Here is a tiny trained network, its code and every weight. The questions are about switching its units off for an input and a target symbol, where a switched-off unit gives its printed mean instead of its output.

import numpy as np


def w(rows, s, z=0):
    codes = np.array(rows[::2]) - 128.0
    scale = np.full(codes.shape[1], s)
    scale[-1] = z or s
    return codes * scale


def norm(h):
    return h / np.sqrt((h * h).mean(-1, keepdims=True) + 1e-5)


def f(y):
    return np.maximum(y, 0)


def softmax(a):
    e = np.exp(a - a.max(-1, keepdims=True))
    return e / e.sum(-1, keepdims=True)


def log_softmax(a):
    a = a - a.max(-1, keepdims=True)
    return a - np.log(np.exp(a).sum(-1, keepdims=True))


def net(x, mask):
    ids = ['αβγδζθμξσφψω'.index(c) for c in x.split()]
    T = len(ids)
    res = E[ids] + P[:T]
    u = 0
    for l in range(3):
        q, k, v = (norm(res) @ M[l].T for M in (Q, K, V))
        z = softmax(np.where(np.tri(T) > 0, q @ k.T / 4**0.5, -1e9)) @ v
        res = res + np.where(mask[u], z, O[l][:, -1]) @ O[l][:, :-1]
        u += 1
        y = f(norm(res) @ A[l][:, :-1].T + A[l][:, -1])
        res = res + np.where(mask[u : u + 8], y, B[l][:, -1]) @ B[l][:, :-1]
        u += 8
    return log_softmax(norm(res)[-1] @ U[:, :-1].T + U[:, -1])


Q, K, V, O, A, B = {}, {}, {}, {}, {}, {}
E = w([
[164,138,114,253,122,150,196,102],'α',
[157,119,124,179,51,68,109,104],'β',
[101,79,136,75,114,66,138,162],'γ',
[122,170,152,73,126,94,72,86],'δ',
[75,68,123,179,183,112,51,86],'ζ',
[128,93,101,94,192,128,178,161],'θ',
[45,237,73,87,14,126,143,157],'μ',
[131,142,89,125,102,117,131,183],'ξ',
[66,130,120,163,114,114,125,59],'σ',
[75,167,203,152,134,176,171,114],'φ',
[138,75,138,154,166,96,153,147],'ψ',
[119,47,149,108,132,105,163,159],'ω',
],0.021)
P = w([
[124,123,11,54,166,200,143,95],'0',
[77,143,73,80,172,146,159,98],'1',
[79,160,106,106,145,141,163,115],'2',
[80,177,140,117,130,135,160,118],'3',
[94,172,198,155,116,140,145,136],'4',
[100,178,175,159,128,142,154,156],'5',
],0.011)
Q[0] = w([
[42,169,204,77,199,126,141,26],'L0H1',
[253,122,135,64,104,88,120,148],'L0H1',
[164,112,107,101,32,36,250,239],'L0H1',
[174,134,189,197,34,144,74,29],'L0H1',
],0.0058)
K[0] = w([
[86,176,178,81,168,128,128,173],'L0H1',
[139,174,52,51,94,170,144,101],'L0H1',
[132,201,198,132,127,118,149,115],'L0H1',
[205,112,249,85,157,114,121,253],'L0H1',
],0.0069)
V[0] = w([
[118,195,213,190,96,15,156,111],'L0H1',
[167,206,195,105,204,86,32,142],'L0H1',
[126,66,142,156,168,244,3,116],'L0H1',
[108,109,100,126,113,198,140,29],'L0H1',
],0.0054)
O[0] = w([
[110,137,154,201,7,112,66,122,101],'L0H1',
[175,254,144,99,163,126,109,162,2],'L0H1',
[95,68,179,199,43,147,54,173,78],'L0H1',
[151,117,179,113,154,33,198,51,243],'L0H1',
],0.0049,0.0042)
A[0] = w([
[159,152,122,205,110,116,177,95,87],'L0N1',
[185,106,119,181,98,71,154,138,203],'L0N2',
[118,74,148,112,129,95,2,125,108],'L0N3',
[164,180,131,222,163,171,104,113,3],'L0N4',
[183,127,65,176,96,119,120,191,127],'L0N5',
[106,115,206,51,107,131,193,212,152],'L0N6',
[157,151,54,69,145,220,107,91,241],'L0N7',
[126,96,71,210,137,154,153,20,193],'L0N8',
],0.0081,0.0012)
B[0] = w([
[70,122,90,148,138,115,134,68,203],'L0N1',
[182,105,72,51,120,118,108,56,178],'L0N2',
[10,101,135,141,139,32,169,133,147],'L0N3',
[90,111,99,172,43,105,115,56,166],'L0N4',
[95,106,162,141,220,89,126,94,148],'L0N5',
[115,109,29,123,246,83,169,124,224],'L0N6',
[74,178,142,115,254,47,160,129,166],'L0N7',
[94,133,99,65,140,192,44,192,255],'L0N8',
],0.0074,0.0072)
Q[1] = w([
[6,96,56,100,179,53,142,133],'L1H1',
[137,126,128,153,186,46,207,92],'L1H1',
[108,101,142,165,132,159,148,135],'L1H1',
[124,185,167,141,145,121,139,167],'L1H1',
],0.015)
K[1] = w([
[51,151,199,199,15,117,50,165],'L1H1',
[164,219,255,207,58,124,142,41],'L1H1',
[61,72,114,192,185,193,171,81],'L1H1',
[98,156,143,48,183,97,184,142],'L1H1',
],0.0086)
V[1] = w([
[253,45,50,147,88,103,145,193],'L1H1',
[122,145,196,146,222,141,176,210],'L1H1',
[99,124,65,135,126,166,182,86],'L1H1',
[94,127,110,195,140,215,207,85],'L1H1',
],0.0077)
O[1] = w([
[147,116,42,134,170,1,204,159,6],'L1H1',
[104,76,250,104,81,129,223,179,116],'L1H1',
[63,134,141,155,149,223,169,142,198],'L1H1',
[10,186,131,178,83,174,208,128,197],'L1H1',
],0.0085,0.014)
A[1] = w([
[164,128,160,2,151,109,27,94,129],'L1N1',
[121,62,92,148,148,13,138,68,220],'L1N2',
[140,81,160,62,96,145,167,63,142],'L1N3',
[124,231,62,112,160,115,71,46,253],'L1N4',
[134,81,130,246,150,135,217,198,202],'L1N5',
[107,205,142,59,87,132,101,107,68],'L1N6',
[127,80,157,187,186,130,132,77,144],'L1N7',
[193,207,142,75,162,68,86,91,164],'L1N8',
],0.0087,0.0019)
B[1] = w([
[119,127,195,98,197,172,140,160,182],'L1N1',
[140,114,91,166,139,160,67,185,154],'L1N2',
[143,117,78,133,140,180,122,195,174],'L1N3',
[179,74,123,104,154,204,78,123,255],'L1N4',
[137,210,138,138,164,178,104,127,193],'L1N5',
[202,83,71,98,69,179,123,171,190],'L1N6',
[139,174,111,120,130,175,144,181,186],'L1N7',
[138,48,166,142,58,255,106,137,157],'L1N8',
],0.0092,0.0073)
Q[2] = w([
[132,129,131,102,201,248,122,143],'L2H1',
[129,129,73,137,199,194,104,146],'L2H1',
[176,87,175,110,151,160,64,197],'L2H1',
[120,128,102,215,190,154,144,149],'L2H1',
],0.011)
K[2] = w([
[145,118,201,123,15,128,93,82],'L2H1',
[107,167,105,156,8,41,60,89],'L2H1',
[135,62,186,80,103,133,2,168],'L2H1',
[69,67,120,161,70,154,112,56],'L2H1',
],0.0095)
V[2] = w([
[60,56,176,168,172,68,87,89],'L2H1',
[111,105,93,19,2,81,163,167],'L2H1',
[92,174,163,48,223,89,61,107],'L2H1',
[152,125,160,116,108,105,128,195],'L2H1',
],0.0084)
O[2] = w([
[2,35,216,197,191,112,96,96,84],'L2H1',
[206,88,93,93,111,167,178,199,2],'L2H1',
[103,97,150,70,121,51,97,184,142],'L2H1',
[187,21,200,134,67,159,220,100,24],'L2H1',
],0.0086,0.0067)
A[2] = w([
[161,61,131,99,127,5,118,172,217],'L2N1',
[152,176,106,83,147,119,102,161,243],'L2N2',
[123,81,99,97,100,108,140,136,6],'L2N3',
[139,54,180,185,75,143,163,86,104],'L2N4',
[152,105,103,127,171,122,111,146,33],'L2N5',
[108,131,127,140,182,105,134,181,62],'L2N6',
[89,137,146,56,181,163,132,168,216],'L2N7',
[188,127,74,143,112,162,169,168,108],'L2N8',
],0.013,0.0022)
B[2] = w([
[43,149,131,72,52,131,124,5,131],'L2N1',
[164,164,109,121,98,110,58,95,164],'L2N2',
[36,113,84,129,105,183,186,86,129],'L2N3',
[129,204,81,200,188,163,126,76,138],'L2N4',
[155,112,181,139,62,153,114,127,140],'L2N5',
[148,105,97,199,167,128,94,127,150],'L2N6',
[139,144,158,126,63,123,110,131,247],'L2N7',
[88,128,103,134,57,155,123,176,143],'L2N8',
],0.012,0.014)
U = w([
[72,130,104,71,157,214,58,188,255],'α',
[164,159,149,232,134,165,94,185,181],'β',
[114,179,42,214,202,133,179,56,65],'γ',
[228,108,226,57,162,162,105,126,40],'δ',
[209,179,70,94,38,129,167,171,63],'ζ',
[118,149,226,148,102,173,247,133,90],'θ',
[77,31,181,184,189,99,85,139,5],'μ',
[163,219,157,113,132,17,106,123,74],'ξ',
[237,64,69,154,184,122,76,92,135],'σ',
[105,50,86,77,94,105,170,97,75],'φ',
[160,132,116,61,254,131,171,176,65],'ψ',
[138,25,74,177,126,150,181,228,77],'ω',
],0.009,0.0047)

Each question gives the input, a string of symbols that net reads in full, and the target symbol t.
The units are the heads (4 rows each of Q, K, V and O) and the neurons (one row each of A and B). Each row of codes is followed by its name. A weight is (code - 128) times the scale printed after its matrix; where a second scale follows, it is the last column's (O, A, B and U).
mask holds one flag per unit, layer by layer, with each layer's heads first. A switched-off unit (its flag False) gives its mean, the last column of its rows in O or B, instead of its output. The means were averaged over made-up inputs and are rounded, as every weight is.
A unit's drop is (log p(t) with every unit on - log p(t) with that unit switched off) / (log p(t) with every unit on - log p(t) with every unit switched off).
The circuit of an input: a set's keep is (log p(t) with only the set's units on - log p(t) with every unit switched off) / (log p(t) with every unit on - log p(t) with every unit switched off). Starting from the 12 units with the biggest drops (on a tie, the unit counted first), units are removed one at a time, each time the one whose removal leaves the highest keep (on an exact tie, the one counted first), for as long as the keep stays at least 0.8.
circuit, biggest first: the units of the circuit, biggest drop first
top k neurons: the k neurons with the biggest drops, biggest first
k most important neurons of layer l: the k neurons of layer l with the biggest drops, biggest first
drop of u: that unit's drop, to one decimal
input σ δ μ φ, target θ: circuit, biggest first -> [L1H1, L0N8, L1N4]
input γ μ φ ψ φ γ, target θ: circuit, biggest first -> [L1H1, L0N8]
input ω θ α ζ θ β, target σ: circuit, biggest first -> [L1H1]
input γ ω ω, target ω: circuit, biggest first -> [L1H1, L2H1, L0N8]
input ξ β ζ α μ ξ, target ζ: circuit, biggest first -> [L2H1, L1H1, L1N6]
input φ φ β ω θ, target σ: circuit, biggest first -> [L0N6, L1H1]
input β σ α σ φ θ, target θ: circuit, biggest first -> [L1H1, L0N8]
input ψ φ ω ω, target θ: circuit, biggest first -> [L1H1, L0N8, L1N4]
input σ β ξ ζ θ φ, target θ: circuit, biggest first -> [L1H1, L0N8]
input γ α ψ, target γ: circuit, biggest first -> [L1H1, L2H1]
input δ α α σ μ, target ζ: circuit, biggest first -> [L2H1, L1N6, L1H1]
input ω ξ ψ, target β: top 4 neurons -> [L2N6, L1N5, L1N6, L2N7]
input φ β φ δ ξ, target δ: top 2 neurons -> [L0N6, L1N1]
input ω σ α μ α α, target γ: top neuron -> [L0N4]
input φ ω φ α γ, target γ: top 2 neurons -> [L0N6, L0N4]
input ζ ψ ψ, target μ: circuit, biggest first -> [L2H1, L1H1, L0N3, L0H1]
input ζ ω ζ φ ω, target θ: top 2 neurons -> [L0N8, L1N4]
input α μ ζ γ ξ, target μ: top 2 neurons -> [L0N3, L0N6]
input φ θ ω γ, target θ: top 2 neurons -> [L0N6, L0N8]
input ζ μ φ σ α α, target γ: top 2 neurons -> [L0N4, L2N7]
input ω φ α ω, target γ: 2 most important neurons of layer 0 -> [L0N6, L0N4]
input γ θ ξ, target ξ: drop of L0N7 -> 0.2
input ψ ζ ω, target μ: drop of L2N6 -> 0.1
input α α θ, target γ: drop of L1H1 -> 0.3
input θ δ α ξ, target γ: most important neuron of layer 0 -> [L0N4]
input γ ξ ξ, target ξ: 2 most important neurons of layer 2 -> [L2N7, L2N2]
